Below are the code and all the weights of a small trained network. Each question names an input and a class and asks about switching units off, where a switched-off unit gives its printed mean instead of its output.

import numpy as np


def w(rows, s, z=0):
    codes = np.array(rows[::2]) - 128.0
    scale = np.full(codes.shape[1], s)
    scale[-1] = z or s
    return codes * scale


def norm(h):
    return h / np.sqrt((h * h).mean(-1, keepdims=True) + 1e-5)


def f(y):
    return y / 2 * (1 + np.tanh(0.7978845608 * (y + 0.044715 * y**3)))


def log_softmax(a):
    a = a - a.max(-1, keepdims=True)
    return a - np.log(np.exp(a).sum(-1, keepdims=True))


def net(x, mask):
    res = np.array(x, float).reshape(1, 2) / 4 @ E
    u = 0
    for l in range(3):
        y = f(norm(res) @ A[l][:, :-1].T + A[l][:, -1])
        res = res + np.where(mask[u : u + 5], y, B[l][:, -1]) @ B[l][:, :-1]
        u += 5
    return log_softmax(norm(res)[-1] @ U[:, :-1].T + U[:, -1])


A, B = {}, {}
E = w([
[165,162,227,25,207],'x0',
[226,254,107,179,160],'x1',
],0.0069)
A[0] = w([
[73,106,126,211,41,59],'L0N1',
[190,192,172,105,88,251],'L0N2',
[152,125,196,58,189,77],'L0N3',
[63,2,198,92,139,248],'L0N4',
[128,118,187,184,132,105],'L0N5',
],0.0058,0.0014)
B[0] = w([
[243,104,158,141,253,174],'L0N1',
[118,105,113,160,5,185],'L0N2',
[162,84,102,205,116,196],'L0N3',
[62,233,189,147,122,253],'L0N4',
[132,128,105,111,115,125],'L0N5',
],0.0071,0.005)
A[1] = w([
[181,134,214,12,110,174],'L1N1',
[170,174,99,134,113,2],'L1N2',
[171,121,143,128,148,53],'L1N3',
[119,82,129,139,2,23],'L1N4',
[137,81,56,172,53,115],'L1N5',
],0.0092,0.0026)
B[1] = w([
[208,35,36,195,174,255],'L1N1',
[2,146,86,65,208,172],'L1N2',
[58,175,159,160,169,130],'L1N3',
[80,185,173,142,237,141],'L1N4',
[220,65,173,103,177,222],'L1N5',
],0.0091,0.0043)
A[2] = w([
[89,73,140,115,123,111],'L2N1',
[194,207,140,132,167,120],'L2N2',
[31,91,130,52,123,85],'L2N3',
[162,245,79,103,95,3],'L2N4',
[131,182,142,186,65,125],'L2N5',
],0.012,0.0041)
B[2] = w([
[137,183,80,125,78,167],'L2N1',
[61,121,166,105,80,254],'L2N2',
[133,127,97,122,5,183],'L2N3',
[108,67,86,117,5,192],'L2N4',
[108,105,190,102,182,150],'L2N5',
],0.011,0.0062)
U = w([
[111,124,93,138,2,202],'0',
[232,80,80,204,180,196],'1',
[95,163,213,119,190,236],'2',
[133,166,77,102,161,40],'3',
[142,173,81,83,165,19],'4',
[142,185,86,93,153,2],'5',
],0.019,0.0061)

Each question gives the input, the list of numbers given to net, and the class t.
The units are the neurons (one row each of A and B). Each row of codes is followed by its name. A weight is (code - 128) times the scale printed after its matrix; where a second scale follows, it is the last column's (A, B and U).
mask holds one flag per neuron, layer by layer. A switched-off neuron (its flag False) gives its mean, the last column of its row in B, instead of its output. The means were averaged over made-up inputs and are rounded, as every weight is.
A unit's drop is (log p(t) with every unit on - log p(t) with that unit switched off) / (log p(t) with every unit on - log p(t) with every unit switched off).
most important unit: the unit with the biggest drop
top k neurons: the k neurons with the biggest drops, biggest first
top k neurons in layer l: the k neurons of layer l with the biggest drops, biggest first
drop when u is switched off: that unit's drop, to one decimal
input [-8,7], class 1: top 2 neurons : [L0N4 L1N5]
input [1,2], class 2: top 2 neurons : [L0N2 L1N4]
input [2,2], class 2: most important unit : L1N4
input [2,3], class 2: top 2 neurons : [L0N2 L0N4]
input [8,-8], class 0: top 2 neurons : [L0N1 L0N4]
input [6,-7], class 0: top 2 neurons : [L0N1 L0N4]
input [2,0], class 2: top 2 neurons : [L0N3 L1N4]
input [4,1], class 1: top 2 neurons : [L1N1 L0N4]
input [3,3], class 2: top 3 neurons in layer 0 : [L0N3 L0N4 L0N2]
input [2,1], class 2: top 2 neurons : [L1N4 L1N1]
input [-3,-1], class 2: top 3 neurons in layer 0 : [L0N2 L0N3 L0N1]
input [8,8], class 0: top 3 neurons : [L2N2 L0N2 L1N5]
input [0,-3], class 2: top 2 neurons : [L0N4 L1N2]
input [1,0], class 2: top 2 neurons : [L1N4 L1N1]
input [-1,1], class 2: most important unit : L1N1
input [6,-5], class 1: top 2 neurons in layer 1 : [L1N1 L1N2]
input [-6,4], class 1: top 2 neurons : [L0N4 L1N5]
input [1,8], class 0: drop when L2N4 is switched off : 0.7
input [2,8], class 0: drop when L2N4 is switched off : 0.5
input [6,3], class 1: drop when L1N1 is switched off : 2.3
input [6,7], class 0: most important unit : L2N2
input [3,8], class 0: drop when L2N4 is switched off : 0.3
